Below is a small trained network, with its code and all its weights. Each question gives an input and a class and asks what happens when units are switched off, that is, made to give their printed mean instead of their output.

import numpy as np


def w(rows, s, z=0):
    codes = np.array(rows[::2]) - 128.0
    scale = np.full(codes.shape[1], s)
    scale[-1] = z or s
    return codes * scale


def norm(h):
    return h / np.sqrt((h * h).mean(-1, keepdims=True) + 1e-5)


def f(y):
    return y / 2 * (1 + np.tanh(0.7978845608 * (y + 0.044715 * y**3)))


def log_softmax(a):
    a = a - a.max(-1, keepdims=True)
    return a - np.log(np.exp(a).sum(-1, keepdims=True))


def net(x, mask):
    res = np.array(x, float).reshape(1, 5) / 4 @ E
    u = 0
    for l in range(2):
        y = f(norm(res) @ A[l][:, :-1].T + A[l][:, -1])
        res = res + np.where(mask[u : u + 3], y, B[l][:, -1]) @ B[l][:, :-1]
        u += 3
    return log_softmax(norm(res)[-1] @ U[:, :-1].T + U[:, -1])


A, B = {}, {}
E = w([
[91,213,253],'x0',
[181,90,180],'x1',
[140,150,112],'x2',
[133,139,123],'x3',
[124,123,139],'x4',
],0.005)
A[0] = w([
[254,113,199,22],'L0N0',
[4,191,70,254],'L0N1',
[184,111,67,194],'L0N2',
],0.0094,0.0038)
B[0] = w([
[247,134,143,158],'L0N0',
[200,107,159,254],'L0N1',
[88,124,169,193],'L0N2',
],0.013,0.0066)
A[1] = w([
[79,253,144,117],'L1N0',
[33,73,116,170],'L1N1',
[185,167,169,1],'L1N2',
],0.013,0.0011)
B[1] = w([
[2,236,11,146],'L1N0',
[82,137,155,182],'L1N1',
[74,112,166,254],'L1N2',
],0.0091,0.0062)
U = w([
[220,160,146,228],'0',
[107,137,176,191],'1',
[94,133,190,38],'2',
[102,135,182,6],'3',
[1,169,62,129],'4',
],0.0084,0.0013)

Each question gives the input, the list of numbers given to net, and the class t.
The units are the neurons (one row each of A and B). Each row of codes is followed by its name. A weight is (code - 128) times the scale printed after its matrix; where a second scale follows, it is the last column's (A, B and U).
mask holds one flag per neuron, layer by layer. A switched-off neuron (its flag False) gives its mean, the last column of its row in B, instead of its output. The means were averaged over made-up inputs and are rounded, as every weight is.
A unit's drop is (log p(t) with every unit on - log p(t) with that unit switched off) / (log p(t) with every unit on - log p(t) with every unit switched off).
The circuit of an input: a set's keep is (log p(t) with only the set's units on - log p(t) with every unit switched off) / (log p(t) with every unit on - log p(t) with every unit switched off). Starting from all 6 units, units are removed one at a time, each time the one whose removal leaves the highest keep (on an exact tie, the one counted first), for as long as the keep stays at least 0.8.
units of the circuit, in order: the units of the circuit, biggest drop first
top k neurons: the k neurons with the biggest drops, biggest first
k most important neurons of layer l: the k neurons of layer l with the biggest drops, biggest first
drop of u: that unit's drop, to one decimal
input [-5,-8,8,5,4], class 0: top neuron => L0N1
input [-7,4,4,-4,3], class 4: top 2 neurons => L0N1; L0N0
input [8,5,7,4,-5], class 4: units of the circuit, in order => L0N1; L1N0
input [6,1,4,0,-3], class 4: top 3 neurons => L1N0; L0N1; L0N0
input [-6,-8,-1,6,2], class 0: top 4 neurons => L0N1; L1N2; L1N1; L1N0
input [7,5,2,-5,-3], class 4: top 3 neurons => L0N1; L1N0; L1N2
input [8,-2,-7,1,5], class 4: units of the circuit, in order => L1N0; L0N0
input [-8,4,-1,-3,-5], class 4: 2 most important neurons of layer 0 => L0N1; L0N0
input [-6,-2,-1,1,5], class 4: top 2 neurons => L0N0; L0N1
input [8,-4,-1,1,2], class 4: top 2 neurons => L1N0; L0N0
input [-6,0,-4,-3,5], class 4: 2 most important neurons of layer 0 => L0N1; L0N0
input [3,-8,0,-5,1], class 0: 2 most important neurons of layer 0 => L0N1; L0N2
input [2,-4,3,-4,-1], class 0: top 3 neurons => L0N1; L0N2; L1N1
input [1,-7,0,3,4], class 0: units of the circuit, in order => L0N1
input [6,-1,-1,0,2], class 4: 2 most important neurons of layer 0 => L0N0; L0N1
input [-3,-6,-5,-6,-6], class 0: 2 most important neurons of layer 1 => L1N2; L1N1
input [-8,6,5,7,-1], class 4: drop of L0N0 => 0.3
input [0,-8,-4,1,-3], class 0: drop of L0N1 => 0.2
input [-8,2,1,-2,-6], class 4: drop of L0N1 => 0.8
input [-1,-6,3,-2,6], class 0: most important neuron of layer 0 => L0N1
